Below is a small trained network, with its code and all its weights. Each question gives an input and a target symbol and asks what happens when units are switched off, that is, made to give their printed mean instead of their output.

import numpy as np


def w(rows, s, z=0):
    codes = np.array(rows[::2]) - 128.0
    scale = np.full(codes.shape[1], s)
    scale[-1] = z or s
    return codes * scale


def f(y):
    return y / 2 * (1 + np.tanh(0.7978845608 * (y + 0.044715 * y**3)))


def softmax(a):
    e = np.exp(a - a.max(-1, keepdims=True))
    return e / e.sum(-1, keepdims=True)


def log_softmax(a):
    a = a - a.max(-1, keepdims=True)
    return a - np.log(np.exp(a).sum(-1, keepdims=True))


def net(x, mask):
    ids = ['αβγεθλξσφψ'.index(c) for c in x.split()]
    T = len(ids)
    res = E[ids] + P[:T]
    r = res
    for j in range(2):
        rows = slice(4 * j, 4 * j + 4)
        q, k, v = (r @ M[0][rows].T for M in (Q, K, V))
        z = softmax(np.where(np.tri(T) > 0, q @ k.T / 4**0.5, -1e9)) @ v
        o = O[0][rows]
        res = res + np.where(mask[j], z, o[:, -1]) @ o[:, :-1]
    y = f(res @ A[0][:, :-1].T + A[0][:, -1])
    res = res + np.where(mask[2:10], y, B[0][:, -1]) @ B[0][:, :-1]
    return log_softmax(res[-1] @ U[:, :-1].T + U[:, -1])


Q, K, V, O, A, B = {}, {}, {}, {}, {}, {}
E = w([
[88,162,120,209,142,175,54,203,59],'α',
[87,116,141,230,218,127,94,156,170],'β',
[215,136,180,106,147,156,124,220,150],'γ',
[173,123,128,180,52,152,90,163,40],'ε',
[27,104,112,147,2,197,107,108,166],'θ',
[187,78,163,129,71,201,199,147,194],'λ',
[93,101,185,192,145,203,119,115,65],'ξ',
[185,102,23,153,170,160,76,159,137],'σ',
[107,57,75,92,212,159,57,109,130],'φ',
[202,88,75,92,99,136,88,115,128],'ψ',
],0.0096)
P = w([
[176,118,112,188,104,53,139,68,61],'0',
[137,180,167,111,182,209,135,164,101],'1',
[135,182,145,110,128,198,127,201,104],'2',
[140,166,127,123,117,211,106,184,116],'3',
[142,142,135,131,122,221,99,183,126],'4',
[142,122,117,138,114,212,87,175,142],'5',
[139,99,121,137,110,219,92,171,152],'6',
[151,82,114,138,100,216,95,171,162],'7',
[147,68,93,156,88,203,84,175,175],'8',
[144,32,96,149,85,202,84,153,198],'9',
[143,2,105,159,54,202,100,146,196],'10',
[149,13,115,142,50,199,90,186,207],'11',
],0.0067)
Q[0] = w([
[77,218,177,90,110,52,253,86,106],'H1',
[114,221,59,115,142,114,139,160,91],'H1',
[90,161,86,80,111,64,170,100,166],'H1',
[62,127,174,98,122,52,230,24,184],'H1',
[173,32,143,199,114,219,45,166,177],'H2',
[106,56,185,222,140,140,91,144,201],'H2',
[195,20,115,140,131,201,53,178,200],'H2',
[97,184,120,63,167,89,209,70,108],'H2',
],0.0071)
K[0] = w([
[132,234,131,81,214,128,122,141,96],'H1',
[145,187,202,64,142,186,165,156,154],'H1',
[159,207,200,122,197,93,147,107,75],'H1',
[150,254,105,108,203,50,100,80,31],'H1',
[165,84,108,202,116,46,146,45,101],'H2',
[207,66,82,132,141,58,125,88,88],'H2',
[147,131,118,218,119,73,130,71,90],'H2',
[100,172,149,84,158,168,94,201,151],'H2',
],0.0074)
V[0] = w([
[129,143,254,168,146,130,213,154,219],'H1',
[59,131,133,126,1,163,102,99,148],'H1',
[17,136,150,197,150,100,100,63,117],'H1',
[175,75,121,95,101,166,207,118,158],'H1',
[61,69,154,131,170,193,151,86,131],'H2',
[205,92,201,102,56,203,206,162,78],'H2',
[163,108,173,109,156,5,178,33,130],'H2',
[66,232,205,208,136,87,114,169,65],'H2',
],0.0085)
O[0] = w([
[100,22,242,171,159,176,112,78,193,192],'H1',
[79,218,166,106,168,68,117,98,191,242],'H1',
[169,169,135,138,72,143,43,118,161,4],'H1',
[109,128,114,135,203,147,162,81,129,254],'H1',
[189,166,98,254,150,182,94,136,248,106],'H2',
[216,75,181,88,144,115,99,73,103,240],'H2',
[103,90,116,41,83,240,83,192,150,90],'H2',
[63,84,222,204,57,61,113,171,116,125],'H2',
],0.0088,0.0044)
A[0] = w([
[179,78,143,88,141,57,113,101,1,125],'N1',
[103,149,196,109,66,187,13,78,145,210],'N2',
[164,211,162,158,196,131,136,98,125,240],'N3',
[222,110,122,167,155,80,68,40,107,150],'N4',
[162,140,110,93,157,44,158,55,111,252],'N5',
[212,111,129,38,156,226,63,67,131,56],'N6',
[55,1,180,24,79,182,96,170,77,71],'N7',
[141,60,109,73,215,97,127,82,216,122],'N8',
],0.0047,0.0024)
B[0] = w([
[122,103,189,110,183,138,183,186,163,168],'N1',
[244,145,88,120,156,82,105,55,147,172],'N2',
[140,174,125,82,186,97,141,77,169,206],'N3',
[120,117,224,139,169,175,87,106,124,177],'N4',
[2,116,201,159,151,125,187,118,154,176],'N5',
[135,184,136,134,89,151,78,144,34,235],'N6',
[91,54,129,19,141,139,58,179,220,188],'N7',
[103,188,194,184,84,172,118,141,54,255],'N8',
],0.006,0.0047)
U = w([
[51,156,162,165,50,152,64,234,112,149],'α',
[236,45,103,206,111,105,11,145,191,88],'β',
[123,62,158,55,132,57,66,184,132,111],'γ',
[85,136,174,167,94,19,212,126,40,67],'ε',
[127,231,136,64,140,26,80,44,219,183],'θ',
[89,72,167,131,211,162,208,67,156,252],'λ',
[235,121,167,157,102,160,25,48,58,34],'ξ',
[175,149,23,172,180,136,211,167,125,106],'σ',
[114,133,60,59,124,133,76,152,93,89],'φ',
[66,169,70,86,151,101,254,114,61,59],'ψ',
],0.0045,0.0019)

Each question gives the input, a string of symbols that net reads in full, and the target symbol t.
The units are the heads (4 rows each of Q, K, V and O) and the neurons (one row each of A and B). Each row of codes is followed by its name. A weight is (code - 128) times the scale printed after its matrix; where a second scale follows, it is the last column's (O, A, B and U).
mask holds one flag per unit, heads first, then neurons. A switched-off unit (its flag False) gives its mean, the last column of its rows in O or B, instead of its output. The means were averaged over made-up inputs and are rounded, as every weight is.
A unit's drop is (log p(t) with every unit on - log p(t) with that unit switched off) / (log p(t) with every unit on - log p(t) with every unit switched off).
The circuit of an input: a set's keep is (log p(t) with only the set's units on - log p(t) with every unit switched off) / (log p(t) with every unit on - log p(t) with every unit switched off). Starting from all 10 units, units are removed one at a time, each time the one whose removal leaves the highest keep (on an exact tie, the one counted first), for as long as the keep stays at least 0.8.
units of the circuit, in order: the units of the circuit, biggest drop first
top k neurons: the k neurons with the biggest drops, biggest first
which heads matter: for each layer, one digit per head in row order, 1 if its drop is at least 0.15 and else 0, layers parted by /
input α λ ψ λ λ σ, target λ: which heads matter -> 10
input θ α ψ, target θ: units of the circuit, in order -> [H1; H2]
input φ ε λ σ α β β γ θ ψ θ λ, target θ: units of the circuit, in order -> [H1]
input λ φ α ξ θ α φ ξ φ, target ξ: top 2 neurons -> [N6; N8]
input λ λ φ β λ ε, target λ: which heads matter -> 10
input λ θ λ σ, target ξ: units of the circuit, in order -> [H2; N6]
input γ θ ξ β λ ξ θ σ, target θ: which heads matter -> 10
input β γ φ φ α, target α: which heads matter -> 11
input ξ γ ξ σ α β, target β: units of the circuit, in order -> [H1; H2; N8]
input ξ γ λ ψ α α β β, target β: units of the circuit, in order -> [H2; H1; N5]
input λ γ ψ ξ ε β λ φ β θ ε, target θ: which heads matter -> 10
input λ λ β α α ξ λ θ, target ξ: which heads matter -> 01
input λ ξ α θ β, target θ: which heads matter -> 10
input λ α α γ ψ ξ ψ ε α ξ φ, target ξ: top neuron -> [N6]
input ε α γ, target γ: which heads matter -> 11
input ψ α γ φ φ, target φ: which heads matter -> 11
input σ θ γ, target θ: units of the circuit, in order -> [H1; N3]
input ε λ λ γ λ γ γ α φ, target γ: units of the circuit, in order -> [H2; N7]
input ψ λ β φ λ φ φ σ ξ α ψ σ, target φ: which heads matter -> 01
input β ξ α α φ, target α: units of the circuit, in order -> [H2]
input α ψ θ α ξ φ α α ε λ, target ε: which heads matter -> 01
input β ψ λ θ α ε γ γ θ γ α, target θ: top 2 neurons -> [N2; N8]
